Below is a small trained network, with its code and all its weights. Each question gives an input and a class and asks what happens when units are switched off, that is, made to give their printed mean instead of their output.

import numpy as np


def w(rows, s, z=0):
    codes = np.array(rows[::2]) - 128.0
    scale = np.full(codes.shape[1], s)
    scale[-1] = z or s
    return codes * scale


def f(y):
    return y / 2 * (1 + np.tanh(0.7978845608 * (y + 0.044715 * y**3)))


def log_softmax(a):
    a = a - a.max(-1, keepdims=True)
    return a - np.log(np.exp(a).sum(-1, keepdims=True))


def net(x, mask):
    res = np.array(x, float).reshape(1, 5) / 4 @ E
    y = f(res @ A[0][:, :-1].T + A[0][:, -1])
    res = res + np.where(mask, y, B[0][:, -1]) @ B[0][:, :-1]
    return log_softmax(res[-1] @ U[:, :-1].T + U[:, -1])


A, B = {}, {}
E = w([
[123,163,96,151,141,112,150,145,103,144,113],'x0',
[100,117,132,97,115,140,112,100,160,103,96],'x1',
[56,70,142,231,205,105,140,74,55,70,136],'x2',
[157,127,1,141,121,182,153,45,166,109,195],'x3',
[191,228,178,91,172,137,76,64,86,84,129],'x4',
],0.0098)
A[0] = w([
[136,137,199,99,139,107,63,255,98,154,28,102],'N0',
[125,181,28,137,157,210,134,126,201,69,221,109],'N1',
[136,126,69,108,151,151,144,92,134,141,151,61],'N2',
[77,51,93,118,57,123,200,192,132,125,135,47],'N3',
[102,102,137,161,156,138,151,151,97,53,173,76],'N4',
[155,128,97,141,96,162,148,113,117,102,157,77],'N5',
[224,140,100,84,56,134,67,168,193,201,76,122],'N6',
[162,137,66,138,115,160,144,122,126,89,150,60],'N7',
[64,63,105,154,88,122,212,192,214,196,112,62],'N8',
[196,252,154,94,148,96,31,91,74,33,137,5],'N9',
[59,62,141,217,215,112,101,76,69,56,126,144],'N10',
[174,100,144,98,132,113,138,105,179,157,109,47],'N11',
[134,138,48,135,118,121,96,128,147,73,149,31],'N12',
[177,196,163,97,187,151,109,76,105,106,129,18],'N13',
[190,233,165,43,173,125,111,73,77,66,141,44],'N14',
[149,225,102,65,29,111,105,189,191,165,155,129],'N15',
[102,105,246,116,134,41,110,186,105,154,57,131],'N16',
[156,124,42,111,78,187,166,27,121,130,206,100],'N17',
[69,97,133,170,146,105,88,96,102,62,134,136],'N18',
[71,85,141,196,162,105,166,79,83,84,125,129],'N19',
[157,180,113,80,93,153,99,186,183,175,111,125],'N20',
[198,225,128,46,55,165,131,180,193,221,125,115],'N21',
[83,142,233,118,116,128,150,223,118,119,93,76],'N22',
[176,114,72,127,124,116,161,104,151,75,137,58],'N23',
[71,3,88,121,81,79,152,167,139,188,150,54],'N24',
[96,63,110,137,138,116,143,148,177,193,148,22],'N25',
[184,108,30,170,110,160,158,97,186,117,156,107],'N26',
[111,46,102,164,90,123,127,201,160,145,122,16],'N27',
[102,116,134,168,136,135,100,109,108,115,136,43],'N28',
[178,119,89,48,35,162,159,192,125,158,99,117],'N29',
],0.0074,0.0026)
B[0] = w([
[199,49,66,59,178,36,128,41,206,189,75,228],'N0',
[192,99,87,71,168,37,124,82,162,156,51,196],'N1',
[135,80,124,134,141,97,102,91,149,165,129,149],'N2',
[106,233,123,193,70,197,43,133,75,194,122,183],'N3',
[102,142,168,70,138,141,149,179,142,95,149,164],'N4',
[133,88,97,108,120,107,122,93,138,127,113,143],'N5',
[67,140,182,147,164,114,190,180,157,108,198,205],'N6',
[161,106,124,125,158,123,102,104,174,141,127,151],'N7',
[76,232,129,193,25,195,34,87,43,144,74,203],'N8',
[139,227,137,163,77,226,5,142,76,151,120,216],'N9',
[54,39,195,183,176,126,208,209,169,47,248,248],'N10',
[127,131,145,124,118,130,152,134,102,119,121,133],'N11',
[184,158,112,116,134,130,156,107,162,162,121,144],'N12',
[58,209,150,129,46,190,32,131,42,154,85,178],'N13',
[83,205,114,138,37,194,39,171,30,163,112,210],'N14',
[124,73,183,187,183,127,207,177,131,45,210,209],'N15',
[249,40,72,44,170,46,135,30,195,177,93,235],'N16',
[219,67,87,78,187,1,131,92,205,201,55,202],'N17',
[97,88,168,162,159,126,191,167,161,84,175,188],'N18',
[82,102,208,144,151,134,182,207,150,81,163,210],'N19',
[87,116,162,121,132,98,195,180,153,81,218,187],'N20',
[57,71,206,184,171,134,185,212,152,49,146,229],'N21',
[236,118,30,42,165,51,123,48,159,212,70,201],'N22',
[167,106,95,77,126,102,131,115,146,172,127,148],'N23',
[118,201,67,145,75,216,24,152,50,114,93,199],'N24',
[147,185,120,127,93,167,91,162,85,169,119,158],'N25',
[154,111,70,99,157,62,123,63,168,213,84,187],'N26',
[138,218,137,132,84,193,102,132,87,152,73,172],'N27',
[91,119,173,140,124,116,172,180,132,143,110,142],'N28',
[86,115,194,163,168,153,156,161,134,50,200,190],'N29',
],0.0061,0.012)
U = w([
[88,114,184,178,152,129,244,194,136,20,199,254],'0',
[210,111,100,80,153,45,148,40,159,201,77,113],'1',
[114,240,138,172,36,225,31,138,56,147,105,8],'2',
],0.011,0.00081)

Each question gives the input, the list of numbers given to net, and the class t.
The units are the neurons (one row each of A and B). Each row of codes is followed by its name. A weight is (code - 128) times the scale printed after its matrix; where a second scale follows, it is the last column's (A, B and U).
mask holds one flag per neuron, in row order. A switched-off neuron (its flag False) gives its mean, the last column of its row in B, instead of its output. The means were averaged over made-up inputs and are rounded, as every weight is.
A unit's drop is (log p(t) with every unit on - log p(t) with that unit switched off) / (log p(t) with every unit on - log p(t) with every unit switched off).
most important unit: the unit with the biggest drop
top k neurons: the k neurons with the biggest drops, biggest first
drop of u: that unit's drop, to one decimal
input [-4,0,-4,-2,6], class 2: most important unit => N9
input [7,-8,0,-1,1], class 1: top 2 neurons => (N10, N21)
input [-7,6,-3,6,-7], class 2: top 3 neurons => (N8, N24, N3)
input [6,1,-8,7,-8], class 0: top 4 neurons => (N15, N21, N29, N6)
input [-3,-2,-8,-8,6], class 0: top 4 neurons => (N21, N15, N6, N20)
input [0,1,-7,3,8], class 2: top 4 neurons => (N9, N14, N13, N10)
input [7,-2,4,5,5], class 1: top 2 neurons => (N17, N1)
input [1,-8,-8,7,6], class 0: top 2 neurons => (N21, N15)
input [7,3,-6,5,8], class 2: top 2 neurons => (N9, N14)
input [-8,-4,7,-8,-5], class 1: top 2 neurons => (N16, N22)
input [-1,-2,2,-4,-4], class 1: top 4 neurons => (N16, N9, N14, N22)
input [6,8,7,8,5], class 1: top 3 neurons => (N17, N1, N26)
input [-7,3,-4,-4,4], class 0: top 4 neurons => (N21, N15, N6, N17)
input [-1,-2,-1,6,-5], class 1: most important unit => N17
input [1,2,-7,-6,-4], class 0: top 3 neurons => (N21, N15, N29)
input [3,3,-8,-3,-7], class 0: drop of N21 => 0.8
input [-7,-1,-8,-8,-3], class 0: drop of N29 => 3.7
input [5,-2,3,0,4], class 2: drop of N21 => 0.2
